Below are the code and all the weights of a small trained network. Each question names an input and a class and asks about switching units off, where a switched-off unit gives its printed mean instead of its output.

import numpy as np


def w(rows, s, z=0):
    codes = np.array(rows[::2]) - 128.0
    scale = np.full(codes.shape[1], s)
    scale[-1] = z or s
    return codes * scale


def f(y):
    return np.maximum(y, 0)


def log_softmax(a):
    a = a - a.max(-1, keepdims=True)
    return a - np.log(np.exp(a).sum(-1, keepdims=True))


def net(x, mask):
    res = np.array(x, float).reshape(1, 7) / 4 @ E
    y = f(res @ A[0][:, :-1].T + A[0][:, -1])
    res = res + np.where(mask, y, B[0][:, -1]) @ B[0][:, :-1]
    return log_softmax(res[-1] @ U[:, :-1].T + U[:, -1])


A, B = {}, {}
E = w([
[137,50,78,230,140,114,148],'x0',
[86,194,128,186,40,157,162],'x1',
[170,147,123,161,137,210,37],'x2',
[194,166,255,175,183,119,184],'x3',
[127,128,126,127,130,128,126],'x4',
[133,182,33,122,217,173,195],'x5',
[215,179,66,138,92,17,95],'x6',
],0.0097)
A[0] = w([
[85,192,113,181,108,166,189,149],'neuron 0',
[117,184,140,187,70,149,157,47],'neuron 1',
[73,112,146,122,150,153,132,36],'neuron 2',
[112,149,202,190,182,106,148,38],'neuron 3',
[108,128,62,108,105,119,79,50],'neuron 4',
[80,90,178,108,119,199,106,85],'neuron 5',
[130,166,85,123,164,134,152,42],'neuron 6',
[133,174,80,125,175,135,148,26],'neuron 7',
[78,88,51,118,115,133,114,53],'neuron 8',
[120,114,133,121,127,143,136,86],'neuron 9',
[215,47,138,61,225,122,81,77],'neuron 10',
[107,101,79,90,103,127,132,53],'neuron 11',
[49,109,154,124,142,184,116,79],'neuron 12',
[180,163,110,167,76,206,49,112],'neuron 13',
[178,134,112,171,192,205,36,102],'neuron 14',
[70,121,121,134,96,76,209,108],'neuron 15',
[191,176,99,119,104,66,88,28],'neuron 16',
[128,211,26,124,230,186,191,95],'neuron 17',
[111,157,145,145,64,130,140,93],'neuron 18',
[130,131,116,102,116,124,133,76],'neuron 19',
[103,83,184,128,84,91,55,59],'neuron 20',
[120,159,104,131,166,138,157,36],'neuron 21',
[185,133,215,173,180,111,171,70],'neuron 22',
[171,143,183,135,149,141,141,33],'neuron 23',
[110,91,95,103,103,130,106,60],'neuron 24',
[121,178,154,13,95,122,148,90],'neuron 25',
[154,156,80,152,122,107,139,22],'neuron 26',
[165,208,102,164,100,56,71,91],'neuron 27',
[132,228,172,29,148,160,66,83],'neuron 28',
[88,130,126,121,68,99,222,105],'neuron 29',
[116,205,120,206,53,163,104,129],'neuron 30',
[158,57,100,230,124,152,150,32],'neuron 31',
[61,112,151,136,172,190,147,39],'neuron 32',
[127,89,195,134,69,98,77,8],'neuron 33',
[112,190,120,174,75,152,154,54],'neuron 34',
[100,115,98,103,111,123,97,20],'neuron 35',
[146,36,89,249,164,106,142,86],'neuron 36',
[167,178,172,184,183,115,163,33],'neuron 37',
[59,55,182,122,129,207,169,50],'neuron 38',
[75,180,127,175,103,119,132,49],'neuron 39',
[51,69,44,77,122,157,99,65],'neuron 40',
[130,110,133,111,116,183,137,68],'neuron 41',
[91,81,122,63,187,30,172,123],'neuron 42',
[76,127,76,115,79,125,94,96],'neuron 43',
[197,143,90,127,96,59,135,17],'neuron 44',
],0.012,0.014)
B[0] = w([
[136,95,87,75,153,108,95,205],'neuron 0',
[67,83,104,50,143,147,128,156],'neuron 1',
[153,110,94,153,138,122,174,137],'neuron 2',
[145,181,124,118,111,168,110,164],'neuron 3',
[140,191,142,104,113,158,140,160],'neuron 4',
[182,118,113,145,151,101,184,179],'neuron 5',
[144,96,184,129,97,147,142,144],'neuron 6',
[144,85,189,129,75,139,159,146],'neuron 7',
[128,173,140,97,101,172,124,173],'neuron 8',
[140,128,109,122,128,106,142,129],'neuron 9',
[85,71,82,15,170,136,139,219],'neuron 10',
[141,178,140,107,108,164,120,150],'neuron 11',
[201,123,90,127,150,129,185,169],'neuron 12',
[119,142,210,173,216,126,90,202],'neuron 13',
[124,152,205,154,204,115,96,217],'neuron 14',
[139,138,196,193,201,133,74,186],'neuron 15',
[189,121,81,141,146,135,246,163],'neuron 16',
[158,36,225,157,38,104,106,250],'neuron 17',
[122,100,131,82,145,123,107,155],'neuron 18',
[126,143,132,136,121,140,132,130],'neuron 19',
[147,63,212,128,57,132,126,172],'neuron 20',
[129,110,171,124,62,147,122,138],'neuron 21',
[122,211,116,73,74,227,102,205],'neuron 22',
[99,176,132,112,113,163,127,149],'neuron 23',
[101,147,106,118,103,170,127,147],'neuron 24',
[34,137,94,214,124,96,130,181],'neuron 25',
[133,130,138,123,125,140,181,138],'neuron 26',
[190,103,93,158,163,175,221,194],'neuron 27',
[6,145,61,186,97,54,157,207],'neuron 28',
[129,128,175,125,200,120,89,182],'neuron 29',
[115,96,100,66,166,124,113,202],'neuron 30',
[36,143,110,170,99,71,150,169],'neuron 31',
[189,132,85,137,136,99,190,162],'neuron 32',
[143,59,226,138,40,167,139,153],'neuron 33',
[109,98,118,75,150,155,126,155],'neuron 34',
[123,173,109,105,106,164,141,134],'neuron 35',
[1,155,74,155,99,65,168,216],'neuron 36',
[156,196,121,92,71,201,125,171],'neuron 37',
[198,127,80,152,135,109,204,183],'neuron 38',
[95,122,130,79,123,119,132,142],'neuron 39',
[133,199,132,107,102,207,126,202],'neuron 40',
[146,142,149,138,139,113,152,138],'neuron 41',
[123,128,172,151,205,144,68,214],'neuron 42',
[130,174,155,109,117,158,122,178],'neuron 43',
[190,133,119,156,162,153,224,158],'neuron 44',
],0.0096,0.014)
U = w([
[226,134,85,121,139,138,226,103],'0',
[158,224,124,60,72,186,134,103],'1',
[167,53,180,112,41,128,136,113],'2',
[60,156,87,154,103,92,161,98],'3',
[170,132,109,103,134,127,116,253],'4',
[135,75,100,2,171,133,132,111],'5',
[162,155,172,143,209,140,110,111],'6',
[235,151,76,91,114,47,30,138],'7',
],0.0092,0.028)

Each question gives the input, the list of numbers given to net, and the class t.
The units are the neurons (one row each of A and B). Each row of codes is followed by its name. A weight is (code - 128) times the scale printed after its matrix; where a second scale follows, it is the last column's (A, B and U).
mask holds one flag per neuron, in row order. A switched-off neuron (its flag False) gives its mean, the last column of its row in B, instead of its output. The means were averaged over made-up inputs and are rounded, as every weight is.
A unit's drop is (log p(t) with every unit on - log p(t) with that unit switched off) / (log p(t) with every unit on - log p(t) with every unit switched off).
The circuit of an input: a set's keep is (log p(t) with only the set's units on - log p(t) with every unit switched off) / (log p(t) with every unit on - log p(t) with every unit switched off). Starting from the 12 units with the biggest drops (on a tie, the unit counted first), units are removed one at a time, each time the one whose removal leaves the highest keep (on an exact tie, the one counted first), for as long as the keep stays at least 0.8.
units of the circuit, in order: the units of the circuit, biggest drop first
most important unit: the unit with the biggest drop
top k neurons: the k neurons with the biggest drops, biggest first
drop when u is switched off: that unit's drop, to one decimal
input [-3,2,-2,5,2,-7,4], class 2: units of the circuit, in order : [neuron 33]
input [-8,3,3,-6,-3,-1,-8], class 0: units of the circuit, in order : [neuron 12; neuron 38]
input [-3,8,2,8,-7,-6,-5], class 1: top 2 neurons : [neuron 22; neuron 3]
input [4,-4,7,2,-3,-7,1], class 2: top 4 neurons : [neuron 20; neuron 33; neuron 42; neuron 15]
input [6,1,4,6,1,-1,2], class 1: top 3 neurons : [neuron 22; neuron 37; neuron 28]
input [-8,-2,3,-8,4,-4,-6], class 1: top 3 neurons : [neuron 40; neuron 36; neuron 43]
input [8,-3,1,1,1,-7,3], class 3: top 2 neurons : [neuron 36; neuron 17]
input [-8,-6,0,3,-3,-7,-6], class 3: top 3 neurons : [neuron 28; neuron 25; neuron 17]
input [-4,7,2,-6,0,2,-6], class 5: top 2 neurons : [neuron 0; neuron 30]
input [0,8,7,4,2,-4,-3], class 5: top 2 neurons : [neuron 30; neuron 1]
input [-3,0,-1,-5,1,-7,5], class 2: top 2 neurons : [neuron 20; neuron 33]
input [-6,7,-8,-8,3,-6,8], class 0: top 4 neurons : [neuron 27; neuron 16; neuron 44; neuron 22]
input [0,-8,-2,7,2,-2,6], class 5: top 2 neurons : [neuron 10; neuron 40]
input [6,-6,-4,5,5,1,6], class 0: most important unit : neuron 44
input [6,8,6,4,-6,5,1], class 5: units of the circuit, in order : [neuron 30; neuron 1]
input [8,-2,8,-4,-4,-5,3], class 3: top 2 neurons : [neuron 36; neuron 31]
input [-5,2,1,2,-3,8,8], class 0: top 3 neurons : [neuron 27; neuron 16; neuron 44]
input [-8,-8,2,6,-6,2,-1], class 3: top 2 neurons : [neuron 28; neuron 25]
input [-2,-3,7,0,-2,5,-4], class 6: top 2 neurons : [neuron 14; neuron 13]
input [6,-5,-8,5,1,-1,5], class 6: most important unit : neuron 42
input [-5,-3,-2,6,0,-7,-3], class 2: drop when neuron 33 is switched off : 1.6
input [-5,2,7,2,-6,1,2], class 6: drop when neuron 14 is switched off : 0.3
input [-1,-3,-5,4,-4,8,1], class 2: drop when neuron 17 is switched off : 0.5
input [-5,-2,6,-6,0,4,-2], class 1: drop when neuron 40 is switched off : 2.0
